Below are the code and all the weights of a small trained network. Each question names an input and a class and asks about switching units off, where a switched-off unit gives its printed mean instead of its output.

import numpy as np


def w(rows, s, z=0):
    codes = np.array(rows[::2]) - 128.0
    scale = np.full(codes.shape[1], s)
    scale[-1] = z or s
    return codes * scale


def norm(h):
    return h / np.sqrt((h * h).mean(-1, keepdims=True) + 1e-5)


def f(y):
    return np.maximum(y, 0)


def log_softmax(a):
    a = a - a.max(-1, keepdims=True)
    return a - np.log(np.exp(a).sum(-1, keepdims=True))


def net(x, mask):
    res = np.array(x, float).reshape(1, 4) / 4 @ E
    u = 0
    for l in range(3):
        y = f(norm(res) @ A[l][:, :-1].T + A[l][:, -1])
        res = res + np.where(mask[u : u + 12], y, B[l][:, -1]) @ B[l][:, :-1]
        u += 12
    return log_softmax(norm(res)[-1] @ U[:, :-1].T + U[:, -1])


A, B = {}, {}
E = w([
[48,117,147,55,22,191,211,97],'x0',
[222,174,84,12,106,193,88,157],'x1',
[127,128,126,127,126,127,126,129],'x2',
[177,180,149,104,132,33,254,164],'x3',
],0.0051)
A[0] = w([
[164,132,122,168,227,84,98,144,156],'0.n1',
[111,142,139,114,99,141,176,52,88],'0.n2',
[197,161,86,84,92,144,133,129,127],'0.n3',
[62,95,154,167,115,117,76,118,162],'0.n4',
[89,142,66,104,91,121,153,108,49],'0.n5',
[133,171,204,111,82,1,191,143,54],'0.n6',
[82,109,115,110,149,119,86,74,2],'0.n7',
[39,79,94,196,163,72,234,172,70],'0.n8',
[69,125,113,64,110,175,161,88,61],'0.n9',
[99,57,139,92,107,156,211,115,65],'0.n10',
[138,141,150,157,81,91,115,99,64],'0.n11',
[108,145,135,136,107,192,62,114,32],'0.n12',
],0.0077,0.0032)
B[0] = w([
[78,191,228,162,45,97,90,230,231],'0.n1',
[134,111,230,176,113,69,64,189,182],'0.n2',
[84,41,122,103,233,68,156,104,193],'0.n3',
[92,6,117,121,102,104,157,101,213],'0.n4',
[95,233,151,140,128,85,90,129,155],'0.n5',
[195,127,21,232,98,212,179,91,246],'0.n6',
[144,168,117,132,116,142,132,59,148],'0.n7',
[105,57,162,1,207,153,139,115,255],'0.n8',
[151,160,167,137,127,69,55,175,197],'0.n9',
[152,203,196,170,112,112,37,232,200],'0.n10',
[47,102,121,129,116,117,156,96,138],'0.n11',
[150,166,99,125,83,125,177,63,175],'0.n12',
],0.0057,0.0068)
A[1] = w([
[100,167,92,189,105,99,90,192,2],'1.n1',
[52,104,104,196,110,193,85,67,32],'1.n2',
[188,170,145,172,146,148,178,83,26],'1.n3',
[62,109,166,140,76,152,54,114,173],'1.n4',
[105,89,147,83,241,49,137,90,118],'1.n5',
[75,65,148,194,244,120,208,65,50],'1.n6',
[253,100,199,168,134,172,76,94,8],'1.n7',
[67,116,127,112,133,190,66,32,108],'1.n8',
[121,189,72,153,120,154,192,142,21],'1.n9',
[148,183,62,50,216,158,137,130,86],'1.n10',
[170,174,83,8,224,124,122,138,110],'1.n11',
[183,170,134,2,163,194,97,158,107],'1.n12',
],0.0059,0.0027)
B[1] = w([
[162,165,181,103,129,133,87,153,167],'1.n1',
[185,189,104,138,114,181,230,134,176],'1.n2',
[170,158,81,165,146,146,118,73,154],'1.n3',
[191,172,82,119,178,109,159,152,253],'1.n4',
[72,108,119,64,127,212,128,110,198],'1.n5',
[109,117,113,1,115,137,96,63,221],'1.n6',
[137,176,139,159,124,74,140,111,142],'1.n7',
[209,163,126,173,161,121,210,94,189],'1.n8',
[158,179,85,156,143,171,194,75,150],'1.n9',
[116,61,104,88,152,114,130,115,163],'1.n10',
[47,75,173,88,153,120,129,12,183],'1.n11',
[42,56,162,110,102,147,145,75,182],'1.n12',
],0.0062,0.0054)
A[2] = w([
[189,179,63,134,155,116,233,133,40],'2.n1',
[34,82,137,175,145,131,101,159,157],'2.n2',
[72,182,141,125,34,169,115,190,64],'2.n3',
[159,108,102,165,152,217,120,125,8],'2.n4',
[82,216,206,114,132,143,85,216,182],'2.n5',
[216,107,43,210,26,137,92,48,89],'2.n6',
[217,97,60,136,120,78,79,54,91],'2.n7',
[124,15,99,89,113,111,126,94,9],'2.n8',
[127,125,124,94,17,194,199,68,184],'2.n9',
[200,140,138,158,117,190,138,91,1],'2.n10',
[202,198,70,124,200,165,215,109,16],'2.n11',
[100,166,187,141,3,115,93,157,29],'2.n12',
],0.0066,0.0023)
B[2] = w([
[87,154,4,135,60,187,172,111,217],'2.n1',
[170,170,83,69,115,156,156,110,186],'2.n2',
[191,137,168,158,235,27,69,169,170],'2.n3',
[118,188,104,98,158,126,172,165,147],'2.n4',
[224,165,118,146,110,85,65,131,254],'2.n5',
[102,158,1,113,68,181,238,178,194],'2.n6',
[130,116,143,163,67,115,184,166,167],'2.n7',
[59,76,166,131,131,161,90,143,209],'2.n8',
[146,167,127,152,149,91,77,179,241],'2.n9',
[132,147,142,150,145,163,188,120,169],'2.n10',
[126,115,92,215,51,227,157,152,222],'2.n11',
[208,197,168,214,214,101,62,161,194],'2.n12',
],0.007,0.0056)
U = w([
[204,187,167,168,157,41,45,191,172],'0',
[15,36,143,53,171,143,134,64,209],'1',
[125,155,6,175,63,197,221,143,11],'2',
],0.014,0.0012)

Each question gives the input, the list of numbers given to net, and the class t.
The units are the neurons (one row each of A and B). Each row of codes is followed by its name. A weight is (code - 128) times the scale printed after its matrix; where a second scale follows, it is the last column's (A, B and U).
mask holds one flag per neuron, layer by layer. A switched-off neuron (its flag False) gives its mean, the last column of its row in B, instead of its output. The means were averaged over made-up inputs and are rounded, as every weight is.
A unit's drop is (log p(t) with every unit on - log p(t) with that unit switched off) / (log p(t) with every unit on - log p(t) with every unit switched off).
The circuit of an input: a set's keep is (log p(t) with only the set's units on - log p(t) with every unit switched off) / (log p(t) with every unit on - log p(t) with every unit switched off). Starting from the 12 units with the biggest drops (on a tie, the unit counted first), units are removed one at a time, each time the one whose removal leaves the highest keep (on an exact tie, the one counted first), for as long as the keep stays at least 0.8.
circuit, biggest first: the units of the circuit, biggest drop first
unit that matters most: the unit with the biggest drop
top k neurons: the k neurons with the biggest drops, biggest first
top k neurons in layer l: the k neurons of layer l with the biggest drops, biggest first
drop when u is switched off: that unit's drop, to one decimal
input [-6,-3,5,-7], class 2: unit that matters most	0.n10
input [7,8,-1,6], class 1: top 4 neurons	[0.n3, 0.n1, 1.n11, 1.n12]
input [-3,-6,5,-7], class 2: top 2 neurons	[0.n3, 1.n2]
input [-5,4,-6,6], class 2: top 4 neurons	[0.n8, 0.n6, 0.n10, 0.n2]
input [8,-8,0,3], class 0: top 2 neurons	[0.n10, 0.n3]
input [-7,8,4,8], class 1: top 3 neurons	[0.n3, 1.n11, 0.n10]
input [4,3,3,4], class 0: top 3 neurons	[0.n10, 0.n8, 0.n2]
input [6,7,4,6], class 1: top 2 neurons	[0.n3, 0.n1]
input [1,-7,-8,7], class 1: top 2 neurons	[0.n8, 1.n6]
input [3,-3,8,3], class 0: top 4 neurons in layer 0	[0.n10, 0.n2, 0.n3, 0.n8]
input [-5,4,-8,-6], class 2: top 4 neurons	[0.n8, 0.n10, 0.n9, 0.n12]
input [-4,-7,1,-8], class 2: top 2 neurons in layer 1	[1.n2, 1.n8]
input [7,-7,0,-2], class 0: top 3 neurons	[0.n10, 0.n3, 0.n2]
input [2,-5,3,2], class 1: unit that matters most	0.n8
input [-3,2,6,-4], class 2: top 2 neurons	[0.n10, 0.n9]
input [-6,8,1,1], class 1: drop when 0.n3 is switched off	0.5
input [4,-7,0,1], class 1: drop when 0.n8 is switched off	1.9
input [4,-1,-2,1], class 0: drop when 2.n8 is switched off	0.0
input [-3,5,-2,1], class 1: drop when 0.n3 is switched off	0.3
input [-3,-3,5,7], class 2: circuit, biggest first	[0.n6]
